What each symbol does to the items:
from | fi se
lita | lupi lali
nugu | nozo tudi
supo | kesi dosu
gebu | kefa reta
loru | tosi keve
somi | sida supo
nozo | deke bava
vona | deke lupi
lupi | tudi tigi
luri | bava siru
kefa | pufe siti
siti | fase zozi
pesu | luri nolo
nolo | siru kesi
meni | gigo pufe
zuzi | bune loru
neso | pufe kefa
meka | tigi tigi
siru | pesu deke
reta | sida foni
raku | siti kedi
pere | sefu lini
tudi | tigi sika
zora | rubo bogo
vume | kedi defa
sida | dazo babi
sika | pufe bufa
zozi | raku vume
babi | vume sama
fase | pebu bune
foni | mari meni
dazo | bogo reta
gasa | defa fira
bogo | dezi sida
kesi | kesi bufa
sefu | keve meka
kedi | reta babi
lali | tigi tigi
keve | figo pere
defa | babi sama
dezi | zora dazo
bufa | vona lini
rubo | vona dezi
fira | sama neso
gana | fira fase
dosu | sika zora
lini | fira nugu
buvu | meka zuzi
bune | buvu tosi
pufe | neso gebu
mari | reta rubo
deke | nolo bufa
tigi | nozo tudi
sama | gasa gana
pebu | gana nugu
bava | nugu pesu
tosi | loru figo
figo | loru sefu
gigo | kefa sama

The rows follow the links: the fewer symbols apart two items are, the more alike their rows tend to be.

Each row is also shifted at random along 4 hidden directions that mean nothing.

Some items, each with a row of numbers:
rubo [ 250,  225,  567, -415,  478,   40, -558,  180,  314,  -91, -367,  127, -225,    9, -214,  -99,   78, -161,  280,  -22,  -66, -125,  317, -220,  -51,   90, -500, -144,  -70,  238,  133,  197,   17, -243,   20,  147,   71,  287,  485, -231,  186,  203, -213, -509,    2,   73, -320,  101, -197,  195,   11, -168,  132, -421,  226,  130, -360, -213,  255]
tudi [ 175,  245, -191, -122,   -1,  253,  119,  -45,   69, -131, -179,   62,  255, -100,   72,  295,    4,  371,   95,   29,   78, -102,  -38,   30,   65, -130, -109,   -1,   29, -105, -217, -149, -165, -139,  106,    6, -270,  402, -147,   78, -204, -424, -392,  157,  -21,  104,  -21,   71,  223, -568,  291,   23,  135,  178,  -28,   10,   92,  114,   52]
siti [ 871, -302,  109, -149,  146,  -60, -178,  121,  117,   -8,   -9,  -64, -197,  -76,   34, -155,  -17, -201,  -67, -218,   23,  158,  143, -137, -118,  177,  -12,  171,  111,  255,  103,   34,   65,  262,    2,  -84,  129,  -15,  131, -138,  167,  262,   21, -303,  -83, -190,   32,   -2, -236,  313, -109, -111, -182,  -87,  210,  -64, -263, -164,  154]
bogo [ 817,   30,  229,  -99,  -49,  -20,   85,  230,   48,  -13,  252,  -80,   27,  209,   57,   59,    9,   85,   23,  245,  101,   14,  128,  -56,  -77,  -55,  128, -264,  -17,  103, -108,   48,  -31, -126,    1,    8,  -64,  -94, -167,  -90,  139,  -56,   63,  -25,  -88,   28,  -57,   16, -324, -110,   95,  -51,   36,   58,  100,   72,   54, -222,   61]
kefa [-1220,  -121,  -665,  -306,   -71,   204,   212,   296,  -225,  -131,   108,   267,   127,  -210,  -378,   -26,   -60,   -85,  -309,    15,    -7,  -274,   190,   330,   444,   118,   -52,     8,     0,   197,   159,  -106,    21,  -299,   -55,  -156,    98,   426,    28,  -197,  -107,   -58,  -238,   399,   300,  -118,  -181,   -56,   -38,   -20,  -199,   241,  -146,  -156,  -284,   -39,     0,  -342,  -104]
sefu [-2004,  -143,   -90,    29,   123,   138,   -31,  -225,    61,  -141,  -354,   158,   269,   -71,  -292,   336,  -120,   381,   -28,    26,  -162,  -137,   -83,   -29,    92,    98,  -489,   -41,     1,  -206,  -149,    46,  -173,  -267,     9,  -152,  -310,   188,   161,   150,  -189,  -495,  -138,   228,    20,  -186,  -124,   116,   415,  -619,   295,    18,  -119,  -276,  -265,    71,  -187,   248,  -120]
pufe [ -31, -155,  116,   86, -194, -139, -163,   44, -133,  425,  351,   49, -123,  133,  437, -179,  -25, -191,  -78,   -5,  -54,  306,  -12,  252,   31,  -32,  336,   47,  140,  106,   58,  -82,  121,  355,   74,   -7,  150, -276,  -82,  -48,  257,  263,  148,   -9,  248,    0,  220,  -97, -332,  376, -166,  270,  -54,  406,  -25,  -59,  260, -103, -160]
pesu [-414,  308,  171,  289, -137, -143,  -15, -157,   26,  180,  187,  -66,  192,   59,  161,  227,   22,  358,  282,   -7,  -59,   11, -142,  -20, -182, -254,   16,   70, -167,  -89, -264,   23, -124,  331,    5,  133, -271, -492, -173,  154,  119, -338,  337,   94,  -47,  219,  254,   63,  -44, -452,  295,   20,  243,   89,  -63,  -17,  306,  161, -145]
somi [ -30,   83,  656,  118,  -33, -290, -209,   11,    4,  277,  294, -211, -218,  317,  361, -213,   60, -229,  211,  106, -108,  267,   42, -150, -315, -120,  177, -144,  -11,  103,   68,  119,  106,  271,   42,  157,  146, -524,   71,  -66,  431,  330,  366, -253, -115,  146,  125,  -37, -479,  449, -130,  -76,  119,  192,   99,   26,  130, -123,  -76]
foni [1747,  -64, -236, -316,    4,  114,   40,  371,   -9,  -77,  123,  166, -102,  -23, -226, -138,   28, -222, -191,   94,  236, -137,  233,  216,  285,  113,  169, -120,    7,  219,  112,  -21,   85, -294,  -79,  -44,  172,  297, -118, -215,  -78,  195, -159,  -42,  202,  -60, -214,  -57, -206,  225, -177,  133,  -94, -124,  172,   24,  -47, -336,  218]
pere [-978, -210,  329,  317,    3, -177, -205, -383,  -37,  199, -149,  -60, -116,  158,  200, -102,  -54, -117,   -5,  -32, -194,  248, -244,  -39, -144,   49,  -11,    1,   85, -294,   90,   51,   66,  154,   41,  -29,   68, -286,  153,  196,   38,  162,  191,  -82,   11,  -91,  111,  -19,  228,  257,  -73,    8,  -85,   89,  -51,    3,  -20,  358, -147]
figo [-2480,  -187,  -145,   107,    54,    37,    47,  -229,  -161,  -132,  -270,    92,    34,   -47,  -298,   -60,   -81,  -109,  -173,    33,  -240,  -109,  -106,    17,   134,   174,  -293,   -65,   -13,  -230,   186,    52,    35,  -315,   -37,   -99,    92,   139,   320,    85,  -143,     3,   -25,   264,    69,  -151,  -162,   -17,   397,    75,  -170,    15,  -152,  -235,  -346,    35,  -168,   198,  -230]
buvu [-347, -140, -145,  -96,  237,  245,  -49, -123,  211, -289, -474,  198,  298, -155, -418,  428, -104,  468,   -8,  -22,   29, -239,  -33,  -65,  129,  151, -520,   -5,  -10, -178, -215,   39, -218, -370,  -16, -186, -363,  394,   82,  111, -328, -568, -298,   88,  -11, -220, -197,  164,  475, -781,  393,  -42, -129, -397,  -26,   75, -321,  218,  131]
bufa [ 639,  463,  168, -174,  347,   67, -440,  -13,  305,  -84, -411,  201,  -48, -200, -306,   44,  126,   44,  359, -182,   19, -265,  111,  -88,   40,  -70, -391,   62, -201,   59,   -4,  127,  -39, -103,  -24,  219,  -66,  208,  240,  -26,  -85,  -55, -147, -336,   93,  224, -168,  113,  140, -123,  119,  -42,  287, -428,  220,   44, -139,   37,  262]
vume [-1046,  -181,   576,  -295,   514,   -83,  -606,    24,   362,   -65,  -330,   -30,  -181,  -103,   -74,     0,   -27,   -57,   239,  -368,  -280,   142,   265,  -453,  -320,   201,  -636,   218,    71,   357,    80,   178,   -18,   312,    83,     1,   -20,    23,   640,  -155,   381,   102,   -48,  -516,  -225,  -189,   -25,   143,  -280,   103,   106,  -333,   -89,  -359,   122,    -4,  -550,  -115,    87]
nugu [-1118,   376,  -472,   -68,    56,   147,   187,   -33,  -139,  -251,  -262,    54,   -37,  -313,  -277,  -135,    90,  -199,    15,  -108,   -51,  -323,   -35,    56,   199,   -76,  -132,   120,  -158,   -89,   204,   -60,    47,  -231,   -39,   148,   172,   402,   185,     6,  -246,   139,  -234,   184,    31,   233,  -162,   -66,   353,   198,  -223,    -4,   198,  -153,  -183,   -45,    42,    75,   -61]
sama [ 270, -230, -116, -214,  106,   98,  -40,  230,  196, -118,   67,   57,  222, -139, -107,  344,  -93,  407,  -37, -141,   49,    5,  187,  -64,  -52,   83, -224,  168,   62,  285, -282,   -6, -173,  176,   -1, -177, -334,   69,  -83, -115,   92, -440,  -85,   10,  -91, -220,   64,  100, -219, -622,  379,  -52, -147, -142,   59,  -18, -197, -208,  105]
nozo [ 726,  363, -499,  202, -379,   97,  547,  -37, -177,  -40,  253,  -75,  274,  -54,  107,  211,   32,  307,    6,  156,  197, -155, -193,  187,  103, -293,  382,  -10, -122, -217, -229, -176,  -97,  -46,  -18,   68, -189,  -30, -539,  145, -256, -372,   13,  418,  -33,  269,  142,  -29,  195, -441,  148,  115,  215,  322,  -79,  -44,  455,  124,  -65]
zora [ 884,   74,  477,   30,  -88, -119,  -45,  123,   58,  180,  300, -127,  -28,  337,  310,   44,   43,   99,  149,  235,   36,  187,   61,  -65, -204, -132,  195, -247,   27,   57, -147,   45,  -16,   58,   41,   79,  -81, -294, -157,  -52,  273,   -6,  173, -117,  -92,   92,   80,   18, -385,  -39,  123,  -27,   97,  235,  121,  105,  157, -137,   24]
nolo [1286,  322,   41,  276, -128, -218,   55,  -62, -106,  145,  168, -146, -270,   30,   97, -346,  143, -368,   94,  -20,  109,  -24, -127,   46,  -46, -199,  445,   40, -156,  -61,  170,   41,  175,  166,  -85,  241,  309, -351, -142,   36,  -12,  498,  325, -160,  -10,  294,  113, -145,   -5,  654, -318,   31,  237,   70,  165,  -68,  279,   88,   49]
siru [ 389,  385,  -22,   27,  131,  -40, -125,  -30,  106,  -45, -163,   68,  -37, -155, -278,    8,   96,    4,  220, -109,   24, -237,    6,  -39,   20, -122, -134,   90, -229,    5,   15,  103,  -13,  -13,  -78,  174,  -11,  -40,   78,    9,  -88,    5,   83, -130,   15,  211,  -44,   33,  107,  -30,   37,  -53,  225, -318,   98,    0,   14,   52,  118]
gigo [ 364, -154,   66, -320,  255,   68, -441,  195,  234,   45, -138,  263,    9, -137, -135,  117,  -51,   99,   42, -198,    6,  -14,  239,   42,  101,  162, -322,  149,   47,  316,  -36,   53,  -59,   90,   31,  -79, -104,  207,  189, -168,  115, -107, -167, -228,  184, -172,  -63,  106, -199, -186,  149,   83, -106, -228,  162,   18, -250, -212,  170]

From each start, follow one symbol. Which item do you reach?
Answer with the item's name.
new walk
[ 309,   42,  106,  407, -122, -169,  -91, -315,  -58,  287,   36,  -70,  -59,   50,  361,  -40,   33,   13,   94,  -91,  -28,  223, -305,  109, -115, -202,  266,  158,   15, -249,  -92,  -46,   38,  386,   24,   84,  -33, -391, -151,  232,  -11,   93,  255,  -24,   37,   97,  288, -111,  158,  140,   25,  172,   87,  280,   18,  -90,  268,  346, -103]
se: nugu
new walk
[ 401, -212, -135, -262,  232,   95, -244,  183,  211,  -62, -133,  176,   94, -245, -204,  174,  -53,  193,  -21, -266,   27,  -45,  207,  -21,   58,  158, -327,  248,   63,  309, -106,   18,  -88,  148,   15, -136, -168,  184,   99, -135,   47, -216, -172, -122,   68, -219,   -4,  101, -133, -331,  229,   -9, -153, -261,  103,  -31, -287, -177,  162]
se: neso
new walk
[ 139,  -79,  101, -277,   78,   90,  -86,  293,  129,  -44,  129,  105,  180,   56, -115,  255,  -48,  306,   18,   76,    7,  -49,  239,   -8,   20,   45, -212, -113,   26,  250, -179,   49, -145,  -98,   -2, -106, -246,   70,  -14, -162,  154, -337,  -69,   32,   13, -104,  -75,   80, -311, -470,  270,   22,  -56, -118,  -10,   85,  -99, -297,   42]
fi: sida
new walk
[  26,  316, -134, -173,    9,  119,  -70,   94,  -72,   56,  -38,  190,  -39,  -86,   12, -101,   86, -157,   57,   41,   18, -132,   64,  212,  240,  -83,   11,  -52,  -46,   57,  138,  -77,   64, -153,   38,  123,  146,  318,   80,  -78,  -45,  126, -235,   58,  236,  199, -109,  -48,  -12,  189, -159,  187,  166,   77,  -51,  -15,  141, -121,   -9]
fi: pufe
new walk
[ 253,  216,  -27, -254,  282,  272, -170,  -64,  255, -219, -492,  110,  134, -194,  -94,  240,   21,  270,  181,  -92,   58, -158,   36, -119,   38,    5, -412,   41,   19,  -67, -122,  -56, -124, -214,  110,   43, -221,  576,  156,   54, -228, -311, -500, -118,  -39,   41, -174,  130,  313, -473,  277, -105,  105, -101,  112,   40, -208,  146,  197]
fi: nozo
new walk
[-1056,  -403,   463,   169,   161,  -180,  -396,  -269,   173,   205,  -125,  -108,   -49,    49,   316,    73,  -104,   137,    92,  -298,  -250,   400,   -73,  -272,  -364,   109,  -258,   259,   189,    28,   -86,    79,   -49,   564,   103,  -112,  -154,  -377,   264,   104,   298,   -41,   199,  -251,  -147,  -267,   278,    93,   -86,   -61,   204,  -125,  -177,    54,    15,   -53,  -240,   211,  -113]
se: bune
new walk
[-627,  409, -292,  130, -372,   27,  460,  -17, -344,   28,  291, -110,   66,   68,  231, -114,   79,  -98,   -6,  222,    1,  -75, -128,  175,  104, -259,  384, -137, -100, -158,   64, -141,   59, -118,    9,  171,  127,  -27, -260,   44,  -72,   64,   16,  383,   18,  305,   59, -116,   30,  160, -201,  108,  254,  401, -234,  -35,  483,   -3, -239]
se: lupi
new walk
[-502,   54,   99, -394,  242,  122,  -89,  323,  114, -252, -100,  103,   17,  -13, -383,   75,   14,   30,   32,   97,  -26, -230,  316, -102,   78,   98, -377, -194,  -74,  244,   41,  110,  -38, -395,  -43,   -9,  -31,  321,  239, -221,   66,  -74, -190,  -44,  -29,  -40, -316,   44, -189, -131,   28, -121,    6, -379,   -6,  118, -266, -321,  106]
se: reta
new walk
[ 217,  400,   72,   55,   85,  -47, -132,  -79,   96,   13, -117,   38,   11,  -88, -105,   38,  115,   74,  283,  -94,  -13, -145,  -28,  -46,  -32, -165, -118,   65, -191,  -20,  -42,   57,  -26,   48,  -15,  204,  -82,  -91,   47,   36,  -21,  -53,   75,  -92,    5,  243,    0,   50,   86,  -90,   94,  -15,  277, -153,   57,   -5,  105,  103,   46]
se: bufa
new walk
[1317,    3,  220, -249,   76,   -9, -168,  284,   95,   51,   92,   76, -134,  106,   -7,  -93,   42, -124,    3,   86,  102,   10,  206,   52,   46,   57,   39, -158,   17,  203,   42,   51,   41, -119,  -23,   13,   91,   73,    4, -185,  119,  188,  -50, -222,   67,   -7, -131,  -10, -323,  188,  -54,   15,   -2,  -50,  204,   68,  -70, -282,  178]
se: rubo
new walk
[-545,   26,  239, -158,  434,  107, -449, -269,  189, -152, -720,  106, -268, -140, -142, -210,   36, -347,  108, -213, -141,  -28,   -6, -223,   -7,  190, -460,   66,   50, -107,  295,   51,   96, -196,   67,   76,  221,  491,  591,   45, -130,  322, -370, -390,   -5,  -31, -256,   30,  413,  427, -202, -183,   -8, -262,  108,   13, -436,  247,  167]
fi: tigi
new walk
[-390, -230,  119,  178,  -12, -121, -159, -232,  103,  164,  -10, -148,  -17,  -76,  330,   62,  -52,   76,   83, -315, -101,  312, -115, -176, -285,   46,  -11,  358,  129,   31,  -88,  -38,  -26,  602,   95,  -54,  -74, -270,   26,  121,  165,  -36,  137, -171, -155, -108,  327,   68,  -34,  -62,  137, -143,  -69,  182,   63, -112,  -75,  197,  -55]
fi: gana
new walk
[-498,  195,  379,    7,   86,   24, -235, -242,   80,  134, -187,  -81,  -58,   76,  464,  -11,   44,   28,  274,  -82, -146,  235, -109, -159, -210, -119, -123,   52,  101, -103,  -30,  -93,    0,  216,  189,  153,  -54,   77,  177,   94,  118,   29, -184, -164,  -92,  144,  112,   31,   40,   40,   76,  -75,  176,  344,    4,   -8,   42,  199,  -60]
fi: tudi
